In the rows, zero is written as 128.
Each row of numbers belongs to one of the nodes below and depends on some of the facts about them. Some rows are named. Which node is each other row?

How the nodes are related:
(bagom, θ, budri); (baplo, θ, budri); (baplo, θ, nople)
(biper, θ, refi); (biper, θ, skedrok); (brekodal, θ, skiklem)
(breploban, θ, skagrobri); (brevizem, θ, detremi); (brevizem, θ, brudrepen)
(brevizem, θ, trodam); (brevizem, θ, seskun); (brira, θ, makles)
(brukas, θ, zipero); (brukas, θ, bagom); (brukas, θ, klunodrar)
(brukas, θ, kikupin); (budri, θ, nuple); (budri, θ, kikupin)
(damum, θ, bagom); (daru, θ, treklukli); (dege, θ, nuple)
(dege, θ, brukas); (diroflol, θ, makles); (diroflol, θ, vulek)
(diroflol, θ, zisak); (diroflol, θ, fesis); (distor, θ, skiklem)
(distor, θ, nuple); (drede, θ, klegrem); (drose, θ, zole)
(drose, θ, zipero); (drose, θ, kikla); (dusto, θ, valigril)
(dusto, θ, damum); (fiskufim, θ, stimul); (fiskufim, θ, zuskik)
(fistista, θ, vinubrur); (fivatram, θ, drefus); (flastol, θ, skiklem)
(floplotrar, θ, baplo); (floplotrar, θ, bagom); (floplotrar, θ, dege)
(floplotrar, θ, nople); (flusa, θ, zekil); (gaplafun, θ, detremi)
(gaplafun, θ, vulek); (gaplafun, θ, nople); (gisul, θ, brira)
(gisul, θ, tudrata); (gisul, θ, klunodrar); (godros, θ, diroflol)
(granim, θ, letur); (gredrul, θ, skagrobri); (grerem, θ, floplotrar)
(grerem, θ, butros); (grerem, θ, nople); (gritral, θ, floklim)
(gritral, θ, refi); (gritral, θ, nople); (gutril, θ, fesis)
(keflibrek, θ, floklim); (keflibrek, θ, nuple); (kikla, θ, baplo)
(klorek, θ, drefus); (klozuk, θ, drefus); (klozuk, θ, vinubrur)
(klozuk, θ, klunodrar); (klozuk, θ, nople); (klunodrar, θ, budri)
(klunodrar, θ, nople); (letur, θ, klunodrar); (liple, θ, butros)
(liplos, θ, drofu); (liplos, θ, seskun); (liplos, θ, zazes)
(losus, θ, nutis); (losus, θ, klunodrar); (makles, θ, butros)
(meflo, θ, breploban); (mubre, θ, klunodrar); (nabru, θ, digudri)
(nifel, θ, tona); (nifel, θ, fliplus); (nifel, θ, meflo)
(nuple, θ, kikupin); (nuskas, θ, drede); (nutis, θ, nople)
(nuve, θ, zeme); (nuve, θ, miskol); (nuve, θ, klegrem)
(nuve, θ, bagom); (nuve, θ, treklukli); (nuve, θ, kikupin)
(plakler, θ, brivak); (plites, θ, flatrabul); (potros, θ, vulek)
(potros, θ, digudri); (pozo, θ, zasa); (pozo, θ, petutak)
(pozo, θ, stugam); (pozo, θ, dege); (radra, θ, fivatram)
(refi, θ, floklim); (refi, θ, nuple); (ristan, θ, stadros)
(ristan, θ, flastol); (seskun, θ, ploklis); (sistu, θ, petutak)
(skabim, θ, zekil); (skabim, θ, liple); (skadra, θ, zeme)
(skadra, θ, zipero); (skadra, θ, kikupin); (skagrobri, θ, flastol)
(skedrok, θ, nople); (stadros, θ, gaplafun); (stadros, θ, nople)
(stimul, θ, skadra); (stimul, θ, nople); (stisir, θ, lunus)
(stisir, θ, fesis); (stugam, θ, baplo); (stule, θ, gaplafun)
(stule, θ, vulek); (suner, θ, vulek); (tatrevin, θ, zazes)
(tona, θ, seskun); (traflel, θ, skagrobri); (traflel, θ, zekil)
(traflel, θ, stimul); (traflel, θ, brukas); (tragukil, θ, fivatram)
(trastatron, θ, detremi); (treklukli, θ, zipero); (treklukli, θ, vulek)
(tretri, θ, nople); (trorek, θ, flastol); (valigril, θ, letur)
(vidipan, θ, bufan); (vido, θ, tatrevin); (vido, θ, nople)
(vinubrur, θ, floplotrar); (vogrodru, θ, pozo); (vulek, θ, nople)
(vulek, θ, kikupin); (zasa, θ, dege); (zasa, θ, klunodrar)
(zasa, θ, nople); (zazes, θ, budri); (zekil, θ, brukas)
(zipero, θ, nuple); (zipero, θ, nople); (zole, θ, floklim)
(zole, θ, skiklem); (zole, θ, nople); (zorus, θ, vulek)
(zorus, θ, dege); (zorus, θ, vidipan); (zorus, θ, gritral)
(zugak, θ, drefus); (zuskik, θ, detremi); (bagom, Σ, 896)
(baplo, Σ, 893); (biper, Σ, 896); (brekodal, Σ, 206)
(breploban, Σ, 289); (brevizem, Σ, 206); (brira, Σ, 206)
(brivak, Σ, 948); (brubras, Σ, 289); (brudrepen, Σ, 206)
(brukas, Σ, 218); (budri, Σ, 948); (bufan, Σ, 948)
(butros, Σ, 206); (damum, Σ, 948); (daru, Σ, 893)
(dege, Σ, 896); (detremi, Σ, 206); (digudri, Σ, 585)
(diroflol, Σ, 948); (distor, Σ, 896); (dranom, Σ, 585)
(drede, Σ, 218); (drefus, Σ, 206); (drofu, Σ, 206)
(drose, Σ, 948); (dusto, Σ, 948); (fesis, Σ, 893)
(fiskufim, Σ, 893); (fistista, Σ, 206); (fivatram, Σ, 896)
(flastol, Σ, 893); (flatrabul, Σ, 893); (fliplus, Σ, 206)
(floklim, Σ, 948); (floplotrar, Σ, 206); (flusa, Σ, 206)
(gaplafun, Σ, 896); (gisul, Σ, 948); (godros, Σ, 206)
(granim, Σ, 585); (gredrul, Σ, 948); (grerem, Σ, 206)
(gritral, Σ, 206); (gutril, Σ, 948); (keflibrek, Σ, 585)
(kikla, Σ, 289); (kikupin, Σ, 218); (klegrem, Σ, 218)
(klilak, Σ, 896); (klorek, Σ, 206); (klozuk, Σ, 206)
(klunodrar, Σ, 948); (laste, Σ, 893); (letur, Σ, 289)
(liple, Σ, 206); (liplos, Σ, 206); (losus, Σ, 289)
(lunus, Σ, 206); (makles, Σ, 206); (meflo, Σ, 206)
(miskol, Σ, 206); (mubre, Σ, 585); (nabru, Σ, 206)
(nifel, Σ, 896); (nople, Σ, 206); (nuple, Σ, 206)
(nuskas, Σ, 896); (nutis, Σ, 289); (nuve, Σ, 206)
(petutak, Σ, 948); (plakler, Σ, 585); (plites, Σ, 948)
(ploklis, Σ, 896); (potros, Σ, 206); (pozo, Σ, 206)
(puner, Σ, 206); (radra, Σ, 218); (refi, Σ, 948)
(reliru, Σ, 948); (ristan, Σ, 948); (seskun, Σ, 948)
(sistu, Σ, 948); (skabim, Σ, 218); (skadra, Σ, 893)
(skagrobri, Σ, 948); (skedrok, Σ, 893); (skiklem, Σ, 206)
(stadros, Σ, 206); (stimul, Σ, 893); (stisir, Σ, 585)
(stugam, Σ, 896); (stule, Σ, 206); (suner, Σ, 218)
(tatrevin, Σ, 893); (tona, Σ, 206); (traflel, Σ, 948)
(tragukil, Σ, 948); (trastatron, Σ, 948); (treklukli, Σ, 289)
(tretri, Σ, 893); (trodam, Σ, 948); (trorek, Σ, 948)
(trotru, Σ, 218); (tudrata, Σ, 585); (valigril, Σ, 206)
(vidipan, Σ, 896); (vido, Σ, 206); (vinubrur, Σ, 893)
(vogrodru, Σ, 948); (vulek, Σ, 206); (zasa, Σ, 206)
(zazes, Σ, 893); (zekil, Σ, 948); (zeme, Σ, 948)
(zipero, Σ, 206); (zisak, Σ, 218); (zole, Σ, 893)
(zorus, Σ, 206); (zugak, Σ, 585); (zuskik, Σ, 206)

Some rows with their names:
[116 132 114 129 164 125 128 137 165 144 157 119 106 122 139 136 110 129
 133 127 118 150 155 128 151 137 140 129 120 145 173 115 115 148 128 134
 146 124] -> letur
[160 146 119 145 100 136 245 136 178 113 108 143 123 127 112 138 132 131
 120 118 124 126 140 130 111 102 159 126 144 118 158 120 117 151 131 124
 132 125] -> brevizem
[121 133 131 140 116 133  97 122  85 119 128 137 132 111 130 106 135 133
 128 124 126  76 104 141 127 182 153 137 127 108  57 101 133  93 133 122
  64 125] -> traflel
[117 130 130 130 130 124  93 125 140 124 129 132 134 134 133 116 112 134
 133 126 131 141 128 130 134 113 112 119 134 135  98 142 127 117 130 126
 148 131] -> vidipan
[106 112 125 149 127 127 102 130  63 135 142 145 126 121 125 116 139 133
 123 140 121 100 111 122 137 187 140 137 116 130  86 122 146  98 130 124
 110 123] -> damum
[119 131 141 124 119 130  85 119  59 131 129 130 142 103 129 106 140 122
 134 131 128  59 107 142 118 178 141 138 129 112  65 119 137 100 132 125
  69 117] -> gredrul
[129 123 117 124 148 125 124 115 154 139 142 122 117 114 140 138 119 129
 134 129 125 137 144 115 146 126 136 129 120 143 144 134 117 124 128 138
 135 132] -> vinubrur
[124 116 143 143 117 125  85 118  76 132 106 130 133 103 127 111 145 130
 131 123 126 103 103 120 133 150 136 132 124 127  40 131 133 105 127 121
  90 127] -> refi
[125 129 124 138 147 120 110 125 158 138 133 123 113 117 139 142 121 130
 131 124 127 146 139 119 142 137 135 123 126 139 145 119 127 137 124 132
 132 137] -> baplo
[143 133 125 136 120 124 173 130 144 134 126 134 129 124 120 136 139 125
 120 129 125 143 140 126 116 100 133 122 124 137 194 152 134 165 127 129
 157 115] -> drofu
[173 129 112 137 114 134 123 123 165 128 124 120 119 125 118 148 132 129
 123 113 130 180 122 122 141  66 159 128 125 124 165 136 120 138 129 119
 122 131] -> zasa
[119 145 127 111 156 127 150 131 169 136 154 117 116 129 139 122 106 123
 141 126 118 125 153 135 132 133 118 130 129 140 153 118 111 149 130 138
 137 123] -> brubras
[107 130 126 116 137 126 105 122 127 133 139 134 147 131 132 120 116 122
 134 132 131 112 137 143 132 129 113 125 132 137 122 141 124 105 133 129
 147 121] -> klilak
[107 128 109 119 146 133 160 124 143 120 142 128 120 128 141 149 111 127
 132 122 122 153 144 129 137 133 143 129 133 127 173 111 126 125 130 137
 131 140] -> granim
[154 135 130 138 115 128 167 138 154 122 116 133 130 136 119 141 138 131
 120 121 125 143 128 126 110  95 124 124 131 127 161 132 123 158 127 125
 147 126] -> zuskik
[156 145 112 146 119 134 147 155 163 116 136 138 106 146 112 142 123 142
 117 119 124 153 124 140 126 127 148 124 130 116 176  84 127 136 130 116
 123 136] -> nuve
[153 130 127 137 126 121  94 137 146 132 126 117 118 130 119 143 135 136
 125 121 127 164 120 127 126  90 126 118 123 130 181 124 141 157 123 120
 134 129] -> zipero
[122 143 124 128 153 120 108 129 167 140 149 114 108 122 141 139 108 133
 149 116 118 153 145 130 139 134 140 122 130 138 159 120 117 144 126 129
 110 128] -> kikla
[130 131 121 135 125 126  90 117 156 120 121 128 138 122 133 122 113 132
 134 116 133 138 125 134 137 107 140 117 135 132  98 131 121 107 133 121
 116 135] -> biper

Which node is each row?
No name comes twice in this set of rows, the named rows included.
[131 124 127 149 113 131  89 123  91 121 125 136 123 101 124 114 136 131
 127 117 128  99 100 126 128 162 154 131 129 115  44 110 130  94 131 118
  68 131]  drose
[102 137 123 130 138 126 120 143 133 122 153 139 136 143 127 118 109 134
 127 137 133 110 134 146 137 152 117 118 136 137 136 111 133 113 132 125
 143 128]  nuskas
[165 144 129 116 114 128 104 123 154 129 124 104 136 118 123 134 130 127
 135 109 134 140 118 147 122  80 139 128 128 111 158 129 125 138 129 121
 112 125]  brekodal
[156 115 123 117 128 128 105 112 134 150 134 112 137 122 133 140 142 115
 126 135 131 160 138 127 149  58 132 132 108 136 192 176 123 144 126 132
 168 112]  drefus
[108 154 116 112 121 130 154 123 132 121 143 141 150 128 127 109 114 130
 137 125 132  87 140 154 126 133 136 124 145 130 127 130 129 108 136 126
 121 118]  nifel
[127 143 140 101 144 119  99 118 129 143 138 107 140 107 145 130 123 127
 148 123 131  88 136 142 121 136 110 122 129 126 148 130 133 141 126 139
 101 124]  flastol
[110 157 131 101 157 122 121 129 153 143 150 109 133 116 145 119 110 124
 147 119 119 100 148 154 126 141 121 127 134 130 171 112 123 152 129 137
  95 118]  breploban
[149 132 144 131 121 117 167 134 142 137 109 132 127 136 114 142 145 127
 122 131 128 151 134 119 107 102 105 118 127 140 165 151 134 180 123 129
 170 117]  detremi
[150 132 129 136 132 123 123 147 130 132 141 127 114 149 117 144 134 141
 122 132 124 158 127 137 122 118 118 119 119 135 199 116 139 163 121 122
 161 128]  miskol
[100 124 139 112 151 121 157 134 138 124 127 127 128 140 135 140 124 125
 134 135 127 147 144 121 114 147  90 122 139 138 149 131 126 149 122 143
 155 139]  digudri
[115 109 123 124 118 140 135 102  81 137 131 132 134 107 132 110 140 113
 124 132 128  93 120 123 142 153 155 149 120 119  56 149 123  77 134 128
 102 115]  tragukil

Now the same nodes, written a new way:
Some rows with their names:
[166 148 171 159 116 107 133 122 100 179 208  76  77 152 135 153 109 103
 110 125 103  82 187 173 165 106  99 113  59 117 147 174 123] -> vinubrur
[157 181 120 128  87  94 125 126 100 135 175 102 133 155 127 150  97 102
  95 140 131  79 157 150 105 116 123 128  79 158 134 131 119] -> keflibrek
[134 212  81 183  98 118 135 115 126 133 166  82 125 158 158 165 107 121
 113 138 130  86 147 165  95 116 126 119 121 137 107 115 137] -> brira
[111 192  86 191 112 108 124 115 126 125 208 107 118 157 124 177 134 155
  93 113 132  92 159 170 111  94 153 124 121 136 144 118 152] -> floklim
[160 147 170 158 109  98 134 124 103 161 218  94  84 150 134 150 110 104
 100 121 110  89 189 171 170 104 106 116  63 129 152 172 127] -> baplo
[116 202  82 177 120 106 115 119 143 153 202 129 124 149 169 162 121 120
 166 103 135  62 154 175 125 107 129 138 123 141 146 132 102] -> seskun
[115 198  77 187 109 107 127 132 129 107 197 104 125 162 111 175 111 149
  84 125 138  90 163 171  98 106 156 129 128 141 125 119 142] -> nuple
[143 214  85 173 111  93 140 118 105 134 174  98 126 173 139 165 109 123
  94 137 146  88 154 161 105 108 143 116 117 151 114 124 117] -> floplotrar
[159 216  91 167 127 114 126 120 101 163 143  79 121 177 157 165  97 117
 137 145 127  81 147 159 106 126 137 109 120 136 103 125 104] -> klorek
[108 201  69 191  88 113 137 127 139 113 198 106 126 152 146 171 118 130
  93 121 137  83 160 172 103  97 136 130 122 137 119 118 144] -> vulek
[115 211  71 187  89 130 132 116 155 126 167  77 130 144 168 167  99 125
 127 135 118  84 148 171  96 122 129 126 123 130 109 114 154] -> lunus
[113 203  71 193 101 125 125 124 143 117 181  83 119 159 142 179 108 139
  99 127 128  88 157 177  97 111 139 121 130 129 118 112 151] -> butros
[155 165 151 129 106 115 119 131 110 157 210  89 114 138 149 144 122  96
 106 127 128  73 173 162 125 101  94 152  72 144 146 138 136] -> vidipan
[111 195  86 187 111 109 126 115 126 124 202 104 121 151 138 170 132 148
 101 112 133  90 159 171 108  95 150 125 121 139 139 121 145] -> zeme
[154 164 149 134 120 113 111 137 103 156 216  91 104 148 128 150 132 112
  87 124 133  72 182 166 124  90 100 148  75 137 146 133 135] -> dege
[125 202  75 177 109 101 134 128 120 112 189 105 128 165 121 165 110 137
  84 126 137  91 161 165  98 106 150 125 119 149 123 117 137] -> zipero
[136 209  97 175 118 104 133 108 102 155 181  94 123 161 148 165 125 135
 112 124 133  85 152 166 110 104 137 120 116 145 128 129 129] -> damum
[162 176 153 122 110 114 118 128 109 165 194  81 122 143 157 136 110  96
 120 137 125  70 164 161 121 110  92 150  72 149 148 136 133] -> nuskas
[128 203  90 182 121  98 129 113 108 147 201 109 116 162 140 171 139 139
 103 111 141  83 160 168 115  92 143 123 113 142 135 126 128] -> budri

Name these rows:
No name comes twice in this set of rows, the named rows included.
[122 203  88 188 117 114 121 114 119 145 191  95 112 156 145 173 133 147
 110 115 126  85 157 170 109  96 141 118 119 130 134 121 136]  petutak
[198 174 153 109 124 118 100 137 105 194 166  69 101 158 147 147  82  91
 139 144  89  71 172 145 145 115  95 121  55 133 136 147 117]  radra
[ 96 188  66 205 114 122 113 141 146 106 210 106 105 163 108 190 127 158
  83 105 127  80 175 184 102  86 152 129 132 118 126 112 141]  nople
[174 156 171 145 106  87 149 119  95 165 213  93  95 150 147 137 108  94
 103 127 119  89 182 161 167 113 101 116  55 144 153 179 118]  tretri
[155 185 120 133  90 119 110 123 120 152 157  85 128 144 145 151  80 100
 143 149 114  78 148 157 106 133 107 125  90 140 126 126 120]  plakler
[185 171 153 103  98 104 120 130 112 165 184  81 122 143 138 140  75  94
 116 146 100  81 169 136 143 119 101 127  51 155 147 143 146]  skabim
[147 216  83 164 113  87 139 120 103 141 174 107 134 169 150 158 108 106
 118 134 151  80 152 158 109 116 136 123 114 159 116 130 101]  vido
[121 205  87 183 107 108 132 109 125 137 195  98 126 155 154 169 128 138
 115 113 131  86 152 169 109 102 137 124 117 137 133 125 146]  bufan
[127 203  91 178 118 122 117 105 134 151 171  87 125 152 162 166 112 138
 143 123 115  82 149 170 109 116 136 122 122 133 133 124 143]  brivak
[145 179 117 145  89 123 107 130 121 149 163  90 125 145 139 155  90 105
 138 140 110  75 155 162 106 125 110 135  88 135 132 126 117]  dranom

Now the same nodes, written a new way:
Named rows:
[110 186  86  87 112  89  96 122  98 105 156 127 125 109  96 104 152 128
 122 119 127 142 129 123 147 130 146 137 157 147 117  95 126 131] -> seskun
[123 133  79 126 120 138 149 161 137 129 149  91 158 121 149 128 157 130
 105 141 114 114 158 108 149 127 115 131 144 188 110 135 108 166] -> stisir
[125  85 188 115 145 128 169  86 105 136  97 133 144 106 105 130 102 125
 172 118 156 148 115 162 110 153 152 121 128  99 159 161 149 101] -> gritral
[106 178  89  90 106  84  93 119  97 109 149 125 120 113  94 106 150 133
 125 108 123 131 130 132 140 130 138 135 144 152 110 106 120 123] -> petutak
[140 127 140 124 159 116 104 137 136 150 105 140 105 136 117 140 116 122
 154 122 143 141 126 135  90 133 143 151 112  93 156 103 144 124] -> nabru
[120  90 110 168 127 188 149 154 119 149  94 108 126 152 174 168 123 127
 117 158 127 122 130 107 102  96  99 139 119 145 148 160 138 133] -> brubras
[127 184  84  86 114  88  98 113 105 120 154 116 123 113 102 102 151 124
 129 110 126 134 129 134 143 134 150 130 158 158 111  97 121 132] -> bufan
[114 173  99 102 103  88  96 122 104 103 157 131 113 115 100 103 142 141
 114 105 116 124 117 127 149 127 121 125 139 148  99 100 112 120] -> dusto
[145 121 115 169 125 120 144 156 174 146 128 103 130 110 146 156 145 154
 100 146 138 144 152 129 159 126 114 147 106  94 107 159 117 167] -> daru
[138 114 138 119 148 112 113 138 122 144 104 132  96 132 107 145 109 122
 159 126 133 151 124 129  99 127 136 169 113  93 154  99 149 125] -> zuskik
[109 166  85 116 136  82 112 125  70 102 152 129 121 116  62 111 143 129
 109 114 131 119 131 141 162 127 135 105 136 160 101  75  98 123] -> gredrul
[133 121 146 118 146 131 115 117 131 134 105 152 113 148 131 134 114 115
 133 137 143 135 103 137  99 119 139 140 122  85 141 107 162 101] -> fistista
[133 133 146 105 112 115 112 125 103 135 153 111 133 159 101 102 120 149
 105  90 118 127 123 126  93 120 137 146 126 125 122  87 142 136] -> klegrem
[117 113 109 197 172 136 189 143 105 145 106  74 164 136  49 162 154 148
  84 184 196 129 183 159 172 113 147  71  90 115  88 141 107 148] -> flastol
[133 168  95 108  99  99 119 103 110  71 144 151 121 128  94 112 145 131
  93 129 113 116 108 121 159 126 133 141 162 139  74 112 137 136] -> plites
[118 129  83 131 108 150 156 151 137 104 141 104 153 136 142 131 153 129
  77 152 108  99 147 109 159 120 111 130 147 176  81 146 124 162] -> tudrata
[143 170  84 119 144 102 134  99  84  90 145 155 136 134  55 114 146  99
 113 141 135 124 121 124 170 135 165  99 151 154 109  79 128 137] -> ristan
[126 114 145 131 156 121 108 134 129 135  96 142 105 153 117 138 111 131
 143 124 152 126 118 136  99 117 127 129 111  95 143 102 130 102] -> flusa
[195 160 163 148 164 123  88 107 180 125 173 192 137 178 152  72 111 152
 135  62 105  81  93 109 115 138 143  75 119 125 157  83  83 117] -> brukas

Name these rows:
No name comes twice in this set of rows, the named rows included.
[129  95 165 150 146 132 212 114 124 155 125  83 186  87 113 141 146 141
 124 158 171 152 164 171 177 142 151  86 114 127 126 208 117 133]  zole
[157 172  71 116 110  69 100 130 119  99 144 128  99  88  80 126 135 142
 140  83  85 137 131 123 151 155 122 174 131 143 121  90 109 179]  diroflol
[153  90 110 193 189 153 153 157 170 170 128 176 129 133 250 122 120  60
  75 124  99  54  84 134 127  82  72  59  93 141 154 104 107  74]  letur
[154 120 132 141 161 109 107 132 149 141 110 164 100 155 142 133 114  93
 122 127 131 108  96 146  94 112 122 116 104  79 125  80 141  84]  valigril
[158  56 120 169 110 161 191 146 126 132 143 118 126  45 139 150  94  88
 186 137  63 142 158 108 167 161  76 161 132 194 173 160 120 211]  gaplafun
[121 168  85 121 142  99 134 107  73  82 141 138 130 127  38 116 144 119
 106 132 135 113 129 135 165 128 139  98 146 158  87  75 117 126]  trorek
[ 56 112 166 152  72 180  91 175 160 101 151 139 111 145 200 132 119 173
 120 164 130 127 155  58 157 100  61  90 142 185 138 170  83 113]  bagom
[187 151 128 186 151 157 134 130 226 146 143 128 138 132 161 143 149 164
 141 150 134 138 141 105 157 157 164 121 112  97 135 184 104 166]  skadra
[155 162  94 141 125 191 157 124 139 113 136  72 189 150 130 113 160 162
 133 135 134  91 154 115 145 156 153  87 150 178  94 202  89 166]  keflibrek
[161 103 203 129 146 148 158  82 134 119 108 156 138 124 125 123  90 153
 205  88 145 137 108 150 111 168 150 100 125  93 168 190 113 103]  zipero
[179 153 159 148 153 175  83 104 163 120  88 135 122 176 138 121 106 207
 222  63 148 113 112 130  77 168 150 101 109  84 144 193  82 104]  nuple
[137 187  96  95 114 122 120  92 100  91 145 126 142 134  84 109 148 125
 120 128 135 129 111 129 141 141 164 126 162 148  90 130 141 130]  floklim
[118 159  71 138 164  95 140 109  54  75 133 141 131 136  11 119 138 118
  94 143 149 111 134 137 174 119 150  75 129 163  92  50 100 124]  skagrobri

